Here is a tiny trained network, its code and every weight. The questions are about switching its units off for an input and a class, where a switched-off unit gives its printed mean instead of its output.

import numpy as np


def w(rows, s, z=0):
    codes = np.array(rows[::2]) - 128.0
    scale = np.full(codes.shape[1], s)
    scale[-1] = z or s
    return codes * scale


def f(y):
    return np.maximum(y, 0)


def log_softmax(a):
    a = a - a.max(-1, keepdims=True)
    return a - np.log(np.exp(a).sum(-1, keepdims=True))


def net(x, mask):
    res = np.array(x, float).reshape(1, 8) / 4 @ E
    y = f(res @ A[0][:, :-1].T + A[0][:, -1])
    res = res + np.where(mask, y, B[0][:, -1]) @ B[0][:, :-1]
    return log_softmax(res[-1] @ U[:, :-1].T + U[:, -1])


A, B = {}, {}
E = w([
[144,141,168,99,135,135,135],'x0',
[142,121,99,163,239,6,204],'x1',
[187,206,219,143,104,155,169],'x2',
[37,254,123,64,44,78,200],'x3',
[127,114,136,167,75,106,139],'x4',
[117,119,123,155,108,128,133],'x5',
[132,141,127,153,113,132,140],'x6',
[108,111,110,120,150,133,115],'x7',
],0.0061)
A[0] = w([
[213,78,178,246,198,142,73,31],'neuron 1',
[106,105,129,217,167,41,188,155],'neuron 2',
[44,254,116,122,109,96,186,26],'neuron 3',
[125,104,159,137,172,80,186,26],'neuron 4',
[95,180,250,133,190,175,112,233],'neuron 5',
[214,144,116,97,150,15,130,49],'neuron 6',
[132,96,159,88,11,191,51,4],'neuron 7',
[28,82,74,136,134,163,116,144],'neuron 8',
[215,211,147,169,82,120,111,199],'neuron 9',
[60,83,43,54,147,88,49,195],'neuron 10',
],0.0075,0.0029)
B[0] = w([
[72,57,50,2,104,119,201,247],'neuron 1',
[131,202,208,186,176,191,146,239],'neuron 2',
[98,44,26,89,81,139,138,250],'neuron 3',
[105,197,146,99,159,214,161,172],'neuron 4',
[180,150,143,210,126,29,152,221],'neuron 5',
[83,220,128,145,201,168,100,189],'neuron 6',
[15,184,124,153,199,242,141,240],'neuron 7',
[192,199,163,152,104,92,86,210],'neuron 8',
[148,111,140,188,114,109,64,222],'neuron 9',
[168,195,166,177,111,113,106,254],'neuron 10',
],0.0077,0.0053)
U = w([
[157,179,67,173,154,181,141,253],'0',
[90,163,144,148,167,150,138,217],'1',
[17,199,151,187,227,222,142,49],'2',
[172,172,106,230,152,115,71,171],'3',
[27,52,9,2,111,131,237,32],'4',
[120,157,109,137,169,152,113,126],'5',
[163,159,98,169,151,143,120,89],'6',
],0.0057,0.004)

Each question gives the input, the list of numbers given to net, and the class t.
The units are the neurons (one row each of A and B). Each row of codes is followed by its name. A weight is (code - 128) times the scale printed after its matrix; where a second scale follows, it is the last column's (A, B and U).
mask holds one flag per neuron, in row order. A switched-off neuron (its flag False) gives its mean, the last column of its row in B, instead of its output. The means were averaged over made-up inputs and are rounded, as every weight is.
A unit's drop is (log p(t) with every unit on - log p(t) with that unit switched off) / (log p(t) with every unit on - log p(t) with every unit switched off).
The circuit of an input: a set's keep is (log p(t) with only the set's units on - log p(t) with every unit switched off) / (log p(t) with every unit on - log p(t) with every unit switched off). Starting from all 10 units, units are removed one at a time, each time the one whose removal leaves the highest keep (on an exact tie, the one counted first), for as long as the keep stays at least 0.8.
circuit, biggest first: the units of the circuit, biggest drop first
unit that matters most: the unit with the biggest drop
k most important neurons: the k neurons with the biggest drops, biggest first
drop of u: that unit's drop, to one decimal
input [-6,8,6,-6,5,-4,-7,-1], class 2: 2 most important neurons -> neuron 2; neuron 6
input [2,-1,-2,-5,-5,0,-1,3], class 4: 4 most important neurons -> neuron 1; neuron 2; neuron 9; neuron 6
input [6,8,5,-7,5,-1,4,3], class 2: unit that matters most -> neuron 2
input [-1,-2,6,0,-8,1,6,-3], class 3: 4 most important neurons -> neuron 5; neuron 1; neuron 9; neuron 7
input [5,4,5,7,-2,-6,-5,-5], class 4: 3 most important neurons -> neuron 3; neuron 10; neuron 8
input [3,-7,-1,-8,4,5,4,3], class 4: 3 most important neurons -> neuron 1; neuron 2; neuron 10
input [-6,-5,-8,2,6,8,-3,7], class 3: circuit, biggest first -> neuron 8; neuron 10
input [-1,-2,-7,-8,-2,-7,-5,-3], class 4: 2 most important neurons -> neuron 1; neuron 2
input [1,8,0,5,0,-7,0,3], class 2: circuit, biggest first -> neuron 2; neuron 6
input [2,-3,-8,5,-8,6,1,-4], class 3: 2 most important neurons -> neuron 10; neuron 1
input [4,-4,-4,-7,0,-6,-5,3], class 4: 2 most important neurons -> neuron 1; neuron 2
input [-1,3,-8,-2,1,3,-6,1], class 3: 3 most important neurons -> neuron 10; neuron 8; neuron 7
input [5,1,-8,5,-4,6,-4,4], class 3: 4 most important neurons -> neuron 10; neuron 1; neuron 8; neuron 7
input [7,8,4,-2,-4,0,-4,-5], class 2: unit that matters most -> neuron 6
input [3,8,-8,-5,5,5,-4,-7], class 2: 3 most important neurons -> neuron 2; neuron 6; neuron 4
input [-2,3,7,-8,3,-3,-2,5], class 4: drop of neuron 10 -> 0.1
input [-6,-4,5,-7,7,-2,-7,0], class 4: drop of neuron 1 -> 0.8
input [-3,5,0,-6,1,3,0,3], class 4: drop of neuron 2 -> -0.3
